Here is a tiny trained network, its code and every weight. The questions are about switching its units off for an input and a target symbol, where a switched-off unit gives its printed mean instead of its output.

import numpy as np


def w(rows, s, z=0):
    codes = np.array(rows[::2]) - 128.0
    scale = np.full(codes.shape[1], s)
    scale[-1] = z or s
    return codes * scale


def f(y):
    return y / 2 * (1 + np.tanh(0.7978845608 * (y + 0.044715 * y**3)))


def softmax(a):
    e = np.exp(a - a.max(-1, keepdims=True))
    return e / e.sum(-1, keepdims=True)


def log_softmax(a):
    a = a - a.max(-1, keepdims=True)
    return a - np.log(np.exp(a).sum(-1, keepdims=True))


def net(x, mask):
    ids = ['αγδεζμξπστψ'.index(c) for c in x.split()]
    T = len(ids)
    res = E[ids] + P[:T]
    u = 0
    for l in range(3):
        r = res
        for j in range(2):
            rows = slice(3 * j, 3 * j + 3)
            q, k, v = (r @ M[l][rows].T for M in (Q, K, V))
            z = softmax(np.where(np.tri(T) > 0, q @ k.T / 3**0.5, -1e9)) @ v
            o = O[l][rows]
            res = res + np.where(mask[u + j], z, o[:, -1]) @ o[:, :-1]
        u += 2
        y = f(res @ A[l][:, :-1].T + A[l][:, -1])
        res = res + np.where(mask[u : u + 4], y, B[l][:, -1]) @ B[l][:, :-1]
        u += 4
    return log_softmax(res[-1] @ U[:, :-1].T + U[:, -1])


Q, K, V, O, A, B = {}, {}, {}, {}, {}, {}
E = w([
[149,121,141],'α',
[178,114,150],'γ',
[150,101,151],'δ',
[161,105,147],'ε',
[166,102,150],'ζ',
[158,123,141],'μ',
[160,104,149],'ξ',
[171,17,184],'π',
[23,90,144],'σ',
[209,254,104],'τ',
[171,97,154],'ψ',
],0.0085)
P = w([
[168,167,200],'0',
[141,102,37],'1',
[102,143,217],'2',
[136,122,50],'3',
[88,157,232],'4',
[148,62,73],'5',
[51,166,255],'6',
[147,55,84],'7',
[57,142,190],'8',
[132,20,92],'9',
],0.0078)
Q[0] = w([
[119,41,18],'0.h0',
[130,44,3],'0.h0',
[101,116,195],'0.h0',
[182,85,118],'0.h1',
[143,85,147],'0.h1',
[170,118,118],'0.h1',
],0.0074)
K[0] = w([
[15,133,253],'0.h0',
[68,118,196],'0.h0',
[130,159,95],'0.h0',
[167,140,148],'0.h1',
[141,165,124],'0.h1',
[175,123,141],'0.h1',
],0.011)
V[0] = w([
[27,196,94],'0.h0',
[157,36,92],'0.h0',
[221,115,111],'0.h0',
[76,35,74],'0.h1',
[143,56,3],'0.h1',
[127,133,149],'0.h1',
],0.0055)
O[0] = w([
[85,1,42,140],'0.h0',
[63,224,128,71],'0.h0',
[95,165,229,87],'0.h0',
[60,206,115,92],'0.h1',
[23,165,57,3],'0.h1',
[134,107,154,148],'0.h1',
],0.004,0.0014)
A[0] = w([
[174,203,150,250],'0.n0',
[183,62,43,147],'0.n1',
[181,147,136,120],'0.n2',
[110,95,1,228],'0.n3',
],0.0094,0.0021)
B[0] = w([
[217,178,119,208],'0.n0',
[77,85,21,234],'0.n1',
[156,168,50,140],'0.n2',
[223,66,1,250],'0.n3',
],0.0068,0.0027)
Q[1] = w([
[55,50,185],'1.h0',
[147,61,136],'1.h0',
[84,79,199],'1.h0',
[1,191,167],'1.h1',
[169,135,131],'1.h1',
[200,29,124],'1.h1',
],0.0073)
K[1] = w([
[51,73,227],'1.h0',
[120,134,191],'1.h0',
[58,30,201],'1.h0',
[140,49,44],'1.h1',
[156,177,145],'1.h1',
[64,228,255],'1.h1',
],0.0065)
V[1] = w([
[228,244,73],'1.h0',
[73,23,193],'1.h0',
[94,131,138],'1.h0',
[56,108,125],'1.h1',
[93,100,254],'1.h1',
[19,11,52],'1.h1',
],0.0055)
O[1] = w([
[2,82,124,204],'1.h0',
[212,165,153,94],'1.h0',
[154,172,141,103],'1.h0',
[152,184,35,62],'1.h1',
[219,72,96,146],'1.h1',
[145,219,86,3],'1.h1',
],0.0051,0.0023)
A[1] = w([
[212,167,61,163],'1.n0',
[30,202,112,93],'1.n1',
[113,89,1,167],'1.n2',
[113,97,191,252],'1.n3',
],0.0061,0.0034)
B[1] = w([
[253,80,151,154],'1.n0',
[39,130,31,137],'1.n1',
[104,5,60,254],'1.n2',
[137,132,248,190],'1.n3',
],0.0049,0.0064)
Q[2] = w([
[3,18,78],'2.h0',
[4,127,74],'2.h0',
[69,174,111],'2.h0',
[86,179,119],'2.h1',
[178,187,130],'2.h1',
[173,157,146],'2.h1',
],0.0057)
K[2] = w([
[193,44,210],'2.h0',
[165,1,121],'2.h0',
[78,39,51],'2.h0',
[119,170,187],'2.h1',
[65,155,176],'2.h1',
[80,145,138],'2.h1',
],0.0065)
V[2] = w([
[238,176,253],'2.h0',
[172,185,126],'2.h0',
[96,153,26],'2.h0',
[123,152,151],'2.h1',
[47,157,188],'2.h1',
[151,76,87],'2.h1',
],0.0075)
O[2] = w([
[253,182,172,203],'2.h0',
[187,113,124,68],'2.h0',
[96,82,107,2],'2.h0',
[169,54,137,75],'2.h1',
[166,67,234,44],'2.h1',
[135,169,90,241],'2.h1',
],0.0061)
A[2] = w([
[167,144,236,222],'2.n0',
[127,60,136,136],'2.n1',
[64,93,81,102],'2.n2',
[2,167,237,251],'2.n3',
],0.0051,0.0031)
B[2] = w([
[162,193,72,218],'2.n0',
[137,117,168,140],'2.n1',
[163,49,7,175],'2.n2',
[54,254,65,255],'2.n3',
],0.0044,0.007)
U = w([
[181,204,149,252],'α',
[67,178,110,232],'γ',
[132,90,121,71],'δ',
[127,92,127,37],'ε',
[130,88,121,59],'ζ',
[94,1,140,195],'μ',
[134,64,120,141],'ξ',
[129,66,125,114],'π',
[143,143,23,9],'σ',
[125,95,123,18],'τ',
[129,91,122,32],'ψ',
],0.0065,0.0039)

Each question gives the input, a string of symbols that net reads in full, and the target symbol t.
The units are the heads (3 rows each of Q, K, V and O) and the neurons (one row each of A and B). Each row of codes is followed by its name. A weight is (code - 128) times the scale printed after its matrix; where a second scale follows, it is the last column's (O, A, B and U).
mask holds one flag per unit, layer by layer, with each layer's heads first. A switched-off unit (its flag False) gives its mean, the last column of its rows in O or B, instead of its output. The means were averaged over made-up inputs and are rounded, as every weight is.
A unit's drop is (log p(t) with every unit on - log p(t) with that unit switched off) / (log p(t) with every unit on - log p(t) with every unit switched off).
The circuit of an input: a set's keep is (log p(t) with only the set's units on - log p(t) with every unit switched off) / (log p(t) with every unit on - log p(t) with every unit switched off). Starting from the 12 units with the biggest drops (on a tie, the unit counted first), units are removed one at a time, each time the one whose removal leaves the highest keep (on an exact tie, the one counted first), for as long as the keep stays at least 0.8.
units of the circuit, in order: the units of the circuit, biggest drop first
unit that matters most: the unit with the biggest drop
top k neurons: the k neurons with the biggest drops, biggest first
k most important neurons of layer l: the k neurons of layer l with the biggest drops, biggest first
which heads matter: for each layer, one digit per head in row order, 1 if its drop is at least 0.15 and else 0, layers parted by /
input α α σ, target α: units of the circuit, in order => (1.h0 1.n2 0.n1 0.n3)
input σ σ ξ σ ψ σ σ τ ε π, target σ: which heads matter => 10 / 01 / 01
input ξ μ α, target α: which heads matter => 00 / 00 / 10
input α ξ σ σ σ σ α ψ, target σ: which heads matter => 10 / 01 / 01
input τ τ ξ ξ σ α σ σ σ, target γ: unit that matters most => 2.h0
input τ α σ μ, target μ: top 3 neurons => (0.n0 0.n2 2.n3)
input σ δ σ σ ψ σ ξ, target α: which heads matter => 00 / 10 / 00
input σ μ σ τ, target σ: which heads matter => 10 / 11 / 01
input μ μ σ σ α ξ ζ, target α: top 3 neurons => (1.n2 0.n1 0.n0)
input σ α δ τ π τ σ σ τ, target γ: which heads matter => 00 / 11 / 10
input τ τ τ δ, target μ: which heads matter => 00 / 10 / 00
input α ζ μ, target α: which heads matter => 00 / 00 / 10
input τ π σ ψ, target μ: 3 most important neurons of layer 0 => (0.n0 0.n2 0.n1)
input τ σ σ σ, target μ: 2 most important neurons of layer 0 => (0.n3 0.n2)
input τ τ τ α, target μ: 2 most important neurons of layer 0 => (0.n2 0.n0)
input τ σ π α σ δ γ, target α: top neuron => (1.n2)
input σ τ σ π α, target α: which heads matter => 00 / 10 / 00
input τ σ ζ, target α: top 3 neurons => (0.n3 1.n2 0.n1)
input τ π τ μ δ σ σ π σ ψ, target σ: top 3 neurons => (0.n1 0.n3 1.n2)
input σ σ ψ, target α: which heads matter => 00 / 10 / 10
input ε μ σ, target α: unit that matters most => 0.h0
input σ τ τ, target γ: top 3 neurons => (0.n3 2.n3 1.n2)
input σ σ σ ε, target σ: top 3 neurons => (0.n3 1.n2 0.n1)
input τ σ ε ε, target μ: 3 most important neurons of layer 0 => (0.n0 0.n2 0.n3)
input τ γ σ δ, target μ: top 2 neurons => (0.n0 0.n2)
input τ δ σ σ ψ σ τ σ ξ τ, target μ: top 2 neurons => (0.n0 0.n2)
input σ σ σ μ α σ, target σ: unit that matters most => 2.h1
input σ σ τ σ σ τ δ, target α: top 2 neurons => (1.n2 0.n1)
input τ σ σ ζ τ ψ τ α, target μ: 2 most important neurons of layer 0 => (0.n0 0.n2)
input τ μ σ ζ, target μ: 2 most important neurons of layer 0 => (0.n0 0.n2)
